[[ 31.9   9.6  -3.8   0.2  -4.8  14.9 -18.0   0.1  19.5 -27.5  16.3  26.1
  -12.2  -0.3]
 [ 49.7  49.2 -16.2  47.9  -5.9  14.0  15.0   4.7  42.9  33.2  13.7 -30.9
  -16.5  47.4]
 [ 61.9  62.6 -25.4  64.3  12.5  -5.9  12.7  20.3  55.0  38.3  26.2 -51.8
  -36.9  70.9]
 [ -6.1  -7.3  26.6 -11.4 -12.2  40.1  16.2  -8.7  -5.6   5.2  -5.1  42.9
   42.2 -21.3]
 [ -7.9  -9.9  21.9 -11.4   6.5  17.0   6.8   4.3  -6.4  -3.5   3.6  34.3
   26.0 -14.3]] -> 70.9

[[22.2 29.0 20.9  9.3  6.0  5.3 15.9 12.9 13.3 17.3]
 [23.2 21.7 19.0  5.2 12.3  7.7 17.6  8.3 16.9 37.6]
 [13.8 15.2 30.8  7.4 56.1  5.5 47.3 14.8 11.8 27.4]
 [10.6 13.3 21.8  5.4 14.1  4.3 11.2  8.4  6.3  8.0]
 [19.2  5.4 34.9  5.3 15.8 14.4 37.4  8.0 16.6 53.5]
 [16.2 14.5 26.6  9.4 35.4  3.3 24.9 18.3  9.2 13.7]
 [12.2 10.9 19.5  4.0  6.4  8.9 17.6  7.6  8.2 16.8]
 [13.8 21.3  8.6  4.5 16.2  1.8 12.9  8.0  8.7  9.8]
 [ 4.4  6.3 40.4 10.6 27.7  4.5 20.9 13.4  5.9 11.0]
 [40.1 17.3 42.7  7.6 20.5 18.0 37.1 16.4 25.2 68.8]
 [12.3  9.6 36.0  5.5 51.8  6.9 28.8 12.9 10.0 23.4]
 [14.3 17.7 33.0  6.7 40.6  8.4 41.2 13.2  9.5 18.0]] -> 27.4

[[-20.8 -62.3   5.8  52.5  -1.2  85.7   6.9 -32.4 -10.5 -33.7 -38.4   1.5]
 [-39.5  16.8  -1.3  24.0 -69.6  -5.7   4.4 -12.7  10.6  -5.0 -17.6  51.5]
 [ 25.3 -56.3  19.2  24.0  57.8  40.0  30.2 -14.9  10.5 -17.2 -14.2 -23.8]
 [-30.3  30.8  -3.4   6.6 -55.6 -24.4   1.7  -7.8  14.0  -0.4 -10.7  46.9]
 [-15.9 -34.7 -15.5  37.6  35.7  81.8 -21.7 -40.3 -10.6 -39.6 -41.2
  -16.3]] -> -23.8

[[  4.0  31.8  15.5 -27.7  11.3  23.6  -8.0  53.4  -8.1  21.9  16.3 -47.8]
 [ 26.1 -13.3  13.4   8.2 -35.5 -35.7  19.2   9.7   7.3  25.6  14.5   6.7]
 [ -8.9  -0.4  -5.2  -0.8   6.9   4.9  -3.1  -7.0   3.9   3.4   2.1  -6.9]
 [  5.9  18.9   3.0  -3.1  -2.0  33.0  -0.6 -20.5 -23.5  10.8   5.7  37.4]
 [ -7.0 -34.8 -48.8  53.0   2.4 -63.9  16.8   6.4   0.5 -81.9  14.5 -58.1]
 [ -7.0  -4.7  -7.3  -3.1  13.5 -17.0 -32.8  33.2  26.2  -4.0 -26.3 -20.6]
 [ 20.6 -17.6  -9.4   3.7 -37.7 -35.7   4.4 -43.9  15.9  55.2 -28.0  27.2]
 [ -3.3   1.7  -5.2  -0.8   6.9 -17.0  -5.6  19.8   5.6  -7.8  -5.0 -30.8]
 [ 11.4   3.9  19.6  -5.3 -33.2 -17.0  51.5 -40.6 -25.2  18.2  16.3  23.8]
 [ 44.6 -26.2 -13.5  26.1 -24.3   8.0 -22.9  19.8   5.6  10.8   0.3
    3.3]] -> -6.9

[[  3.1  10.4  14.8 -11.0   7.1  -1.3   0.0  -5.9  -4.2   5.8   5.1]
 [-15.1  35.1  -2.1 -11.2  -9.9   6.0 -18.5 -38.4  -9.0  18.3  -8.6]
 [ -3.9  -1.2 -42.0  42.5 -46.4  13.6 -10.9 -10.6  15.0  -0.6 -11.9]
 [-24.7  31.5  10.4 -10.5  -8.9   3.3 -19.4 -26.6 -11.6  37.2   4.6]
 [ 26.4 -31.6  35.6 -31.9  52.6 -11.9  27.1  46.5  -2.0 -25.6  18.5]
 [-33.1  14.8 -61.6  55.0 -72.8  14.5 -31.7 -40.4   8.1  19.7 -26.5]
 [  5.4  -8.9  28.6 -28.0  34.7  -7.2  10.3  19.2  -4.0  -1.3  12.7]
 [ 15.6 -15.0  44.6 -34.6  49.1 -12.2  20.1  34.9  -7.4  -7.7  21.9]
 [-13.4  20.4 -33.2  25.8 -39.8   5.9 -18.0 -39.4   0.3   5.8 -19.3]
 [-10.1  19.1  31.1 -47.8  39.5  -6.8   1.4  -3.0 -13.8   9.1   2.2]
 [ 16.0 -30.1 -16.2  25.4  -7.6  -5.2  14.9  21.7  11.7 -26.1  -2.6]] -> -11.9
---
[1, 3, 9, 4, 6, 3, 6] | 1
[13, 39, 21, -10, 23, -27] | 13
[235, 37, 20, 75] | 235
[5, 0, 6, 8] | 5
[198, 191, 53, 205, 168, 170, 211] | 198
[24, 87, 86, 27, 27, 42] | 24
[8519, 7543, 6605, 2562, 3122] | 8519
[7, 4, 0, 3, 3, 4, 6] | 7
